Each row is followed by its class.
2 8 -21 21 -5 11 -59 -6 44 -16 13 -26 23 -4 -23 -17 62 12 47 -23 -15 -16 22 9 -10 46 -11 37 26 -9 -1 1 8 -14 34
<186>
7 7 27 10 -3 -2 31 14 -13 2 -20 -51 3 -28 -23 -57 24 48 -7 41 -26 7 -11 29 -33 -32 -3 70 44 -60 -54 10 42 46 24
<181>
-41 18 -46 -22 47 -16 15 -8 -15 -58 24 33 -11 -26 3 62 -60 -53 -22 -39 4 0 -42 4 7 -10 56 -35 23 -1 -37 -49 -112 -9 -13
<187>
-36 7 -21 33 -55 12 30 16 25 46 47 10 16 -12 -47 -31 -16 -68 8 11 -22 1 -47 -3 7 12 -12 48 36 -18 16 2 -32 15 27
<181>
-13 -10 -21 -14 -12 -7 -19 -33 13 -19 57 52 28 13 -2 31 -90 -43 14 -13 -14 3 4 -12 40 29 -27 -8 -10 4 47 23 14 -50 -37
<187>
22 9 18 21 -2 -35 32 20 -12 -5 19 -36 -21 -50 -10 -12 51 31 -34 0 18 -6 -4 -7 34 -6 29 -14 1 -35 -18 4 19 -17 1
<41>
-15 8 17 6 -15 -32 11 -39 6 5 7 -30 6 36 5 9 18 10 -7 -54 -10 19 -6 0 11 -17 7 -26 4 -1 29 26 65 -37 -13
<66>
20 24 14 -23 57 -42 -28 7 -18 -67 15 52 5 14 -29 36 -2 54 24 13 2 -38 -36 8 37 38 21 50 -11 33 7 9 6 23 13
<41>
-25 5 -3 -9 14 -9 33 1 22 -10 -25 -16 -46 27 -20 16 88 -9 6 -37 -6 22 -19 -37 8 -67 -1 -24 -10 27 -31 -4 -1 -45 14
<41>
18 -20 -12 -23 -26 33 33 6 -48 14 24 13 -29 -24 9 13 4 -20 -22 6 -14 7 -34 -11 -10 -1 24 38 13 -20 23 14 13 46 4
<131>
-10 18 -18 -58 -13 16 -14 -9 -4 -60 32 5 -47 -8 26 -2 57 -36 42 -11 -41 24 19 6 4 -1 -42 7 22 23 29 65 -11 -1 -2
<66>
-21 3 -19 -45 18 -37 18 -16 -13 19 24 42 -54 52 -3 14 -37 -12 -3 -7 -22 37 -18 -40 11 6 49 -30 -9 15 22 -23 -17 3 14
<131>
-19 -20 -16 18 -40 11 22 -21 15 9 9 17 15 3 9 43 -32 -48 -19 -19 22 9 6 -6 1 0 3 -68 -17 -28 30 31 3 -7 -39
<66>
-17 22 6 -8 -9 37 42 18 -11 16 -40 11 -19 -16 -13 33 -16 -45 -7 5 -12 6 -27 -18 20 -30 28 -1 14 -28 0 -14 -18 -29 29
<187>
-7 4 -10 -18 -15 67 -16 32 -7 57 -16 0 46 31 -36 42 -12 -3 -17 31 29 -9 -43 -4 7 26 114 38 5 5 20 -7 -76 42 70
<181>
-46 -20 -3 3 -21 31 44 -5 -1 0 13 42 19 -10 -5 19 -10 -45 -14 -3 -9 -3 -18 -7 -7 -51 25 -14 3 2 20 29 -31 9 -6
<66>
-18 7 18 -13 -32 31 29 15 -19 15 8 -35 8 30 -44 4 4 -11 29 -15 13 22 -18 3 -4 -16 36 -35 25 -24 58 44 50 8 -10
<41>
-26 -3 -9 -9 -6 29 43 -6 8 14 -19 -12 17 -32 -2 -11 -38 -32 -33 10 15 -1 -24 -1 -13 -52 -13 16 31 -15 15 15 -28 13 9
<136>
37 -34 -1 18 12 -24 -12 -4 8 74 -3 -13 -16 -30 18 3 8 39 -30 -11 50 -14 21 -40 30 -28 84 -19 -37 64 -39 -53 -77 37 -13
<153>
22 -1 8 -25 -23 -12 50 -19 -22 13 27 36 22 10 23 19 43 4 -7 -22 16 -17 -4 18 29 1 60 -15 4 5 33 -2 -35 38 -15
<153>
-37 57 10 17 28 -9 -11 37 3 -10 -6 -35 -53 2 -25 -23 77 12 49 -9 -36 5 -48 8 -8 -9 -11 36 30 45 -26 3 -12 -7 34
<131>
37 -21 1 -40 -39 -9 5 -29 -23 59 -3 28 40 63 55 40 -58 -23 -64 0 18 19 -33 12 25 70 6 -4 -53 15 90 -8 40 31 3
<131>
57 42 15 -61 -17 19 3 20 -20 -10 24 -7 -18 14 7 37 47 -11 -1 -45 10 -15 -49 20 33 23 43 31 35 -13 25 0 -1 7 13
<186>
19 9 26 -34 5 15 -29 -6 -8 0 56 39 2 -38 34 11 -61 -17 13 -25 -23 -33 29 -21 20 -1 41 -24 22 -38 27 19 59 32 8
<131>
1 -35 -43 -35 17 3 -39 -13 11 -25 17 53 -19 10 11 28 -62 -16 6 -34 -14 -3 14 -41 20 -8 17 -25 -15 24 26 -3 -4 -34 -10
<187>
-1 -19 33 8 18 -21 -19 3 -7 46 14 10 14 -47 -9 -1 -60 -15 18 17 -20 -1 10 -33 44 -25 84 1 18 36 -30 -48 -55 36 3
<187>
-25 13 7 16 -31 33 34 26 12 -17 -18 2 24 -17 -17 2 -5 -31 18 14 -2 -23 -14 -2 -10 -31 12 15 5 1 11 10 6 6 10
<186>
28 -61 -4 7 4 -53 -7 -41 26 21 29 -39 1 -2 12 -3 -70 17 -45 -22 16 17 20 -45 9 -18 44 -4 -25 10 -42 -27 16 3 -25
<66>
25 -54 12 -38 5 -33 -25 -5 4 21 12 24 -20 30 31 -11 -41 23 0 -42 13 44 -1 -26 37 -9 71 -36 -5 53 15 -23 -13 0 -52
<186>
-6 -5 -7 -9 25 -3 14 1 12 -13 10 43 7 12 -11 28 4 20 -30 -3 22 -24 -3 -7 4 -31 -3 -34 -31 -5 -1 14 -1 -20 -4
<41>
-15 8 -3 -13 6 12 47 20 -18 -44 -31 8 -6 -28 -14 -15 22 -5 4 21 -3 -13 -2 5 -10 -27 6 5 -21 -1 9 8 17 -8 9
<153>
-46 52 26 -8 13 -26 7 -22 -39 -43 1 3 24 72 11 56 60 -20 7 -23 -7 9 -42 36 27 39 7 32 -55 61 23 -17 24 -24 -5
<131>
4 -54 17 16 2 -21 19 -15 27 9 6 -17 26 0 15 -38 -40 30 -19 -3 37 49 13 16 -7 6 33 -33 17 -54 -27 -7 -7 -6 -39
<78>
-19 18 -13 1 -8 17 52 -4 -18 13 -14 25 -31 -8 -14 12 -1 0 -14 16 7 10 -10 -13 -3 -13 16 6 -12 -22 0 4 -26 -1 19
<153>
-36 -6 6 0 -29 29 49 0 -22 6 26 -8 5 -12 -30 -21 -4 -23 26 1 -14 13 19 -2 -4 -19 29 -1 51 -44 20 32 15 -7 -9
<136>
-4 3 -3 5 -27 25 36 11 13 10 0 -4 20 -16 -3 8 -24 -36 6 15 18 -13 1 2 -16 -21 -23 -24 -3 -6 13 22 1 -7 -5
<78>
-16 22 16 6 -38 12 16 -21 9 10 37 -29 -21 45 12 -11 39 18 -38 -33 4 14 12 8 -26 -46 -21 -33 -32 -53 4 47 66 -1 -17
<153>
-50 13 4 4 -26 -3 18 13 -8 37 39 20 38 6 -1 -41 -8 -41 35 -8 -34 0 7 26 13 -1 -2 11 21 56 23 -7 -22 -10 2
<181>
-21 16 19 -3 5 18 19 -6 -33 31 -39 12 -9 -5 1 36 -28 -8 -9 0 19 -8 -3 -12 10 -34 48 -9 4 3 17 -7 -14 41 5
<136>
12 -47 -6 9 6 12 -28 -2 19 37 -5 32 5 40 -37 11 7 9 28 -17 -6 0 23 -27 -3 32 15 -6 -16 -10 -5 -17 37 -3 23
<41>
1 -33 -11 -1 29 6 -31 25 40 -5 2 41 -26 -20 -8 -13 -50 -28 -5 -17 0 -37 -19 -48 25 -59 14 44 -27 50 -15 -48 -35 -5 6
<187>
-27 -11 -11 2 -6 20 24 -10 -5 11 15 3 1 -3 5 4 14 -18 -15 -19 -18 8 -26 -12 -9 -27 -17 19 -5 18 9 14 22 -36 -1
<131>
-14 -11 -32 27 -46 32 -12 9 29 -6 -10 -8 35 81 8 33 6 -16 43 -37 19 -18 1 10 -29 46 5 -12 -22 44 40 16 17 -6 16
<78>
19 22 51 -43 8 -17 25 11 -15 12 -6 38 -24 7 12 -10 36 -2 13 -3 -29 -27 2 -15 26 -34 63 -11 11 -33 36 -17 57 54 37
<131>
-20 48 20 -21 -15 15 51 0 -4 44 -11 7 -3 -9 -13 31 12 -30 -2 -12 -6 -5 -32 -23 32 -62 65 -3 41 -14 -4 -6 -34 13 37
<181>
-32 15 -3 15 7 -30 5 -8 1 13 -9 -31 10 17 -8 20 25 -12 -31 -2 -1 22 -12 -17 12 25 40 -44 -36 -1 5 -23 17 -47 26
<131>
-41 32 21 24 -34 27 51 -12 -11 20 -8 -43 41 -10 -10 -1 -13 8 -23 37 6 19 -17 12 -14 -18 24 13 7 -21 6 41 -7 20 27
<153>
-18 20 -13 -16 22 30 23 25 1 -15 -20 0 -16 -33 -23 1 -13 9 -5 10 -15 -17 -24 -14 -35 -60 23 18 31 -4 -33 -2 -29 -1 38
<186>
-8 6 -3 -14 -11 6 39 -12 2 8 10 18 -22 -16 2 9 12 -36 -18 -17 -17 0 -28 -12 11 -32 -7 36 14 5 3 6 -21 -4 20
<66>
-14 18 -23 -18 -14 39 -8 -3 6 26 66 6 -37 -4 -42 13 -27 -3 13 -5 -29 -12 -15 -36 -24 -49 9 9 44 -11 18 70 -12 18 29
<66>
-1 21 29 -7 -65 7 46 -16 -47 58 35 -20 40 29 9 29 -33 -46 -29 13 21 37 14 35 0 53 33 -71 -9 -69 52 11 28 20 -13
<78>
-54 50 27 4 -11 -18 43 0 -1 -39 -8 -7 41 60 -5 1 78 19 4 -23 13 -3 -45 34 26 -8 76 -3 -9 25 54 14 -15 -2 25
<153>
27 -44 0 -24 5 67 -21 43 -37 44 34 -20 -47 -16 -31 -15 -83 3 -66 26 47 18 -21 -13 -25 -16 39 41 -14 -46 -23 4 -16 38 -25
<136>
-30 73 -2 -9 10 2 29 7 5 64 2 6 -29 12 -25 -1 0 30 13 24 -12 -4 -23 -2 5 -55 -20 27 37 33 -24 17 -65 -12 32
<181>
6 -5 -21 -19 7 0 11 -6 -26 -25 -6 27 -28 -5 0 27 3 7 -12 -24 -18 -7 -8 -18 -18 -13 22 -35 -18 -9 3 14 35 4 6
<153>
-13 -30 -3 6 -15 4 -4 -26 8 -12 19 33 13 -2 0 29 -50 -22 -23 -7 -5 -13 1 -28 -2 -27 10 -9 -30 -9 24 29 38 19 -11
<66>
11 7 -8 -19 38 -36 -3 20 31 40 -17 -17 -45 -26 12 0 -60 -8 2 17 0 25 49 -41 7 -4 3 -90 -1 18 -76 -37 -47 -21 23
<41>
-29 -4 19 12 -12 28 11 38 -24 28 2 4 -12 -2 -1 -25 -16 17 -17 7 54 28 -34 19 4 -18 72 -20 0 0 53 17 -50 29 -22
<78>
11 1 -23 -22 2 46 5 5 5 23 -14 18 -33 -9 0 24 -64 -9 -23 10 -4 -16 10 -30 -15 -47 -17 9 -7 -28 -12 1 -1 -15 22
<187>
25 -40 -10 4 -4 13 -36 -20 59 2 -14 54 17 28 14 20 20 0 27 -53 21 -31 14 -21 19 1 2 -16 -32 17 21 3 23 0 -14
<153>
-10 34 -15 -31 30 -2 -23 11 26 -21 -36 60 -57 43 -4 2 64 26 8 -56 -2 -30 -21 -8 -5 -49 7 -21 -7 -1 49 -10 11 -9 32
<186>
34 -15 -40 -32 56 -43 -29 -14 -37 -75 45 8 -29 -34 -3 28 22 33 -26 0 -19 -24 -12 -26 12 40 24 56 -34 23 -32 -21 17 -20 13
<131>
-8 -16 -7 -2 -3 -3 17 -12 3 10 -13 36 30 23 0 50 19 -14 -17 -8 24 -9 12 -7 15 4 22 -60 -38 1 23 -5 -4 -3 -1
<41>
-27 16 19 -14 6 -6 6 4 -9 -39 10 31 5 10 -5 20 -46 -7 32 -33 8 -12 -25 -10 22 -28 85 5 15 24 29 -13 -9 31 -16
<186>
-31 -10 10 48 -41 37 25 22 -18 -10 -20 -35 43 -24 -24 -23 65 -12 17 12 0 -10 -4 29 -3 20 12 38 23 -16 33 30 23 1 7
<136>
10 -34 -29 6 24 -28 39 13 -16 -15 -6 16 -28 -15 -31 8 10 6 -47 41 -22 15 -25 -15 -28 29 12 -6 -23 -58 -56 -31 12 -14 15
<131>
10 4 18 6 -30 11 8 0 -26 -1 11 26 19 5 -18 35 49 -17 0 -22 6 -28 -11 -9 25 19 61 -8 -20 -31 61 4 53 5 24
<78>
-19 15 2 6 -16 34 12 2 -24 37 -41 -5 34 -3 6 56 -50 -22 -43 30 13 4 -7 1 9 2 38 -27 -24 -12 17 -7 -25 -8 23
<187>
-38 14 0 45 -40 24 -16 -33 10 38 7 -37 91 49 -32 25 -26 -4 28 -20 -8 -10 -20 34 -16 6 -37 8 14 19 60 41 49 -17 -15
<187>
